Below is a small trained network, with its code and all its weights. Each question gives an input and a target symbol and asks what happens when units are switched off, that is, made to give their printed mean instead of their output.

import numpy as np


def w(rows, s, z=0):
    codes = np.array(rows[::2]) - 128.0
    scale = np.full(codes.shape[1], s)
    scale[-1] = z or s
    return codes * scale


def f(y):
    return y / 2 * (1 + np.tanh(0.7978845608 * (y + 0.044715 * y**3)))


def softmax(a):
    e = np.exp(a - a.max(-1, keepdims=True))
    return e / e.sum(-1, keepdims=True)


def log_softmax(a):
    a = a - a.max(-1, keepdims=True)
    return a - np.log(np.exp(a).sum(-1, keepdims=True))


def net(x, mask):
    ids = ['βγδεζηλξστφψω'.index(c) for c in x.split()]
    T = len(ids)
    res = E[ids] + P[:T]
    r = res
    for j in range(2):
        rows = slice(2 * j, 2 * j + 2)
        q, k, v = (r @ M[0][rows].T for M in (Q, K, V))
        z = softmax(np.where(np.tri(T) > 0, q @ k.T / 2**0.5, -1e9)) @ v
        o = O[0][rows]
        res = res + np.where(mask[j], z, o[:, -1]) @ o[:, :-1]
    y = f(res @ A[0][:, :-1].T + A[0][:, -1])
    res = res + np.where(mask[2:14], y, B[0][:, -1]) @ B[0][:, :-1]
    return log_softmax(res[-1] @ U[:, :-1].T + U[:, -1])


Q, K, V, O, A, B = {}, {}, {}, {}, {}, {}
E = w([
[52,195,100,40],'β',
[158,42,149,129],'γ',
[144,117,155,94],'δ',
[38,161,78,112],'ε',
[34,234,93,44],'ζ',
[100,131,131,76],'η',
[76,88,68,149],'λ',
[175,18,73,137],'ξ',
[142,92,100,95],'σ',
[200,48,138,192],'τ',
[52,135,179,105],'φ',
[61,177,180,126],'ψ',
[209,92,9,153],'ω',
],0.011)
P = w([
[175,160,136,101],'0',
[138,162,86,127],'1',
[88,141,120,171],'2',
[82,74,141,62],'3',
[137,163,62,117],'4',
[61,153,128,216],'5',
[62,6,150,88],'6',
[141,159,54,125],'7',
],0.02)
Q[0] = w([
[222,254,7,203],'H0',
[161,241,243,250],'H0',
[130,94,210,149],'H1',
[168,148,13,128],'H1',
],0.0086)
K[0] = w([
[253,174,172,31],'H0',
[109,66,60,48],'H0',
[98,68,101,149],'H1',
[248,157,152,123],'H1',
],0.011)
V[0] = w([
[197,60,85,133],'H0',
[108,114,254,102],'H0',
[167,139,91,12],'H1',
[50,85,97,46],'H1',
],0.018)
O[0] = w([
[138,2,120,246,146],'H0',
[24,161,232,28,53],'H0',
[198,2,157,180,255],'H1',
[196,26,5,109,198],'H1',
],0.0099,0.0084)
A[0] = w([
[151,89,108,47,77],'N0',
[26,48,98,98,198],'N1',
[31,33,188,102,96],'N2',
[149,133,49,123,115],'N3',
[222,111,161,110,127],'N4',
[180,209,64,213,138],'N5',
[58,137,238,199,123],'N6',
[130,128,100,205,54],'N7',
[255,167,98,81,79],'N8',
[158,82,68,214,117],'N9',
[239,133,174,83,50],'N10',
[233,228,210,171,3],'N11',
],0.0092,0.005)
B[0] = w([
[72,116,173,151,167],'N0',
[195,142,149,91,171],'N1',
[135,146,129,229,142],'N2',
[102,109,167,167,176],'N3',
[107,87,142,75,167],'N4',
[110,100,226,145,174],'N5',
[162,144,158,118,140],'N6',
[71,113,118,101,178],'N7',
[111,188,89,155,159],'N8',
[145,175,94,112,254],'N9',
[70,144,91,97,141],'N10',
[146,121,6,112,130],'N11',
],0.018,0.028)
U = w([
[78,157,146,86,49],'β',
[214,83,254,142,138],'γ',
[128,50,176,114,115],'δ',
[66,191,124,238,198],'ε',
[54,202,99,169,44],'ζ',
[59,24,217,115,57],'η',
[109,206,64,171,202],'λ',
[176,83,73,94,55],'ξ',
[172,118,106,69,254],'σ',
[254,158,137,138,198],'τ',
[137,223,238,140,162],'φ',
[148,233,166,54,144],'ψ',
[92,153,18,189,89],'ω',
],0.0059,0.0044)

Each question gives the input, a string of symbols that net reads in full, and the target symbol t.
The units are the heads (2 rows each of Q, K, V and O) and the neurons (one row each of A and B). Each row of codes is followed by its name. A weight is (code - 128) times the scale printed after its matrix; where a second scale follows, it is the last column's (O, A, B and U).
mask holds one flag per unit, heads first, then neurons. A switched-off unit (its flag False) gives its mean, the last column of its rows in O or B, instead of its output. The means were averaged over made-up inputs and are rounded, as every weight is.
A unit's drop is (log p(t) with every unit on - log p(t) with that unit switched off) / (log p(t) with every unit on - log p(t) with every unit switched off).
The circuit of an input: a set's keep is (log p(t) with only the set's units on - log p(t) with every unit switched off) / (log p(t) with every unit on - log p(t) with every unit switched off). Starting from the 12 units with the biggest drops (on a tie, the unit counted first), units are removed one at a time, each time the one whose removal leaves the highest keep (on an exact tie, the one counted first), for as long as the keep stays at least 0.8.
circuit, biggest first: the units of the circuit, biggest drop first
unit that matters most: the unit with the biggest drop
top k neurons: the k neurons with the biggest drops, biggest first
which heads matter: for each layer, one digit per head in row order, 1 if its drop is at least 0.15 and else 0, layers parted by /
input ω ζ ω φ, target ω: which heads matter	11
input ω φ ξ ψ ξ ω ε, target ω: which heads matter	11
input ξ ξ ψ λ, target ψ: top 2 neurons	N1, N5
input ψ ε ξ λ ε, target ψ: which heads matter	10
input η λ δ η ε ω τ, target ω: top 3 neurons	N9, N8, N7
input η γ ψ ζ, target ψ: circuit, biggest first	H0
input λ ψ η ψ τ ω β, target ω: circuit, biggest first	H0, N8, H1
input η ω ψ ξ γ γ λ, target γ: top 3 neurons	N1, N0, N3
input ω δ ω ξ, target ω: circuit, biggest first	N9, H0
input λ δ ψ ω ζ, target ε: top 2 neurons	N1, N5
input λ λ φ λ ω, target ε: top 3 neurons	N5, N8, N9
input δ σ ξ ψ γ σ η ψ, target γ: circuit, biggest first	N9, H0, N7
input ω τ λ σ σ ψ λ η, target η: circuit, biggest first	N5, N7, H0
input β γ ω δ, target ω: unit that matters most	N9
input λ ξ ζ ξ η, target ε: circuit, biggest first	N5, H0, N8
input ω ζ δ δ γ, target η: circuit, biggest first	N5, H0, N7
input β γ γ β, target γ: top 2 neurons	N1, N0
input δ φ ξ η, target ξ: circuit, biggest first	H0, H1
input ε ε γ γ, target γ: circuit, biggest first	N1, N7
input ζ σ ω γ, target ω: unit that matters most	N9
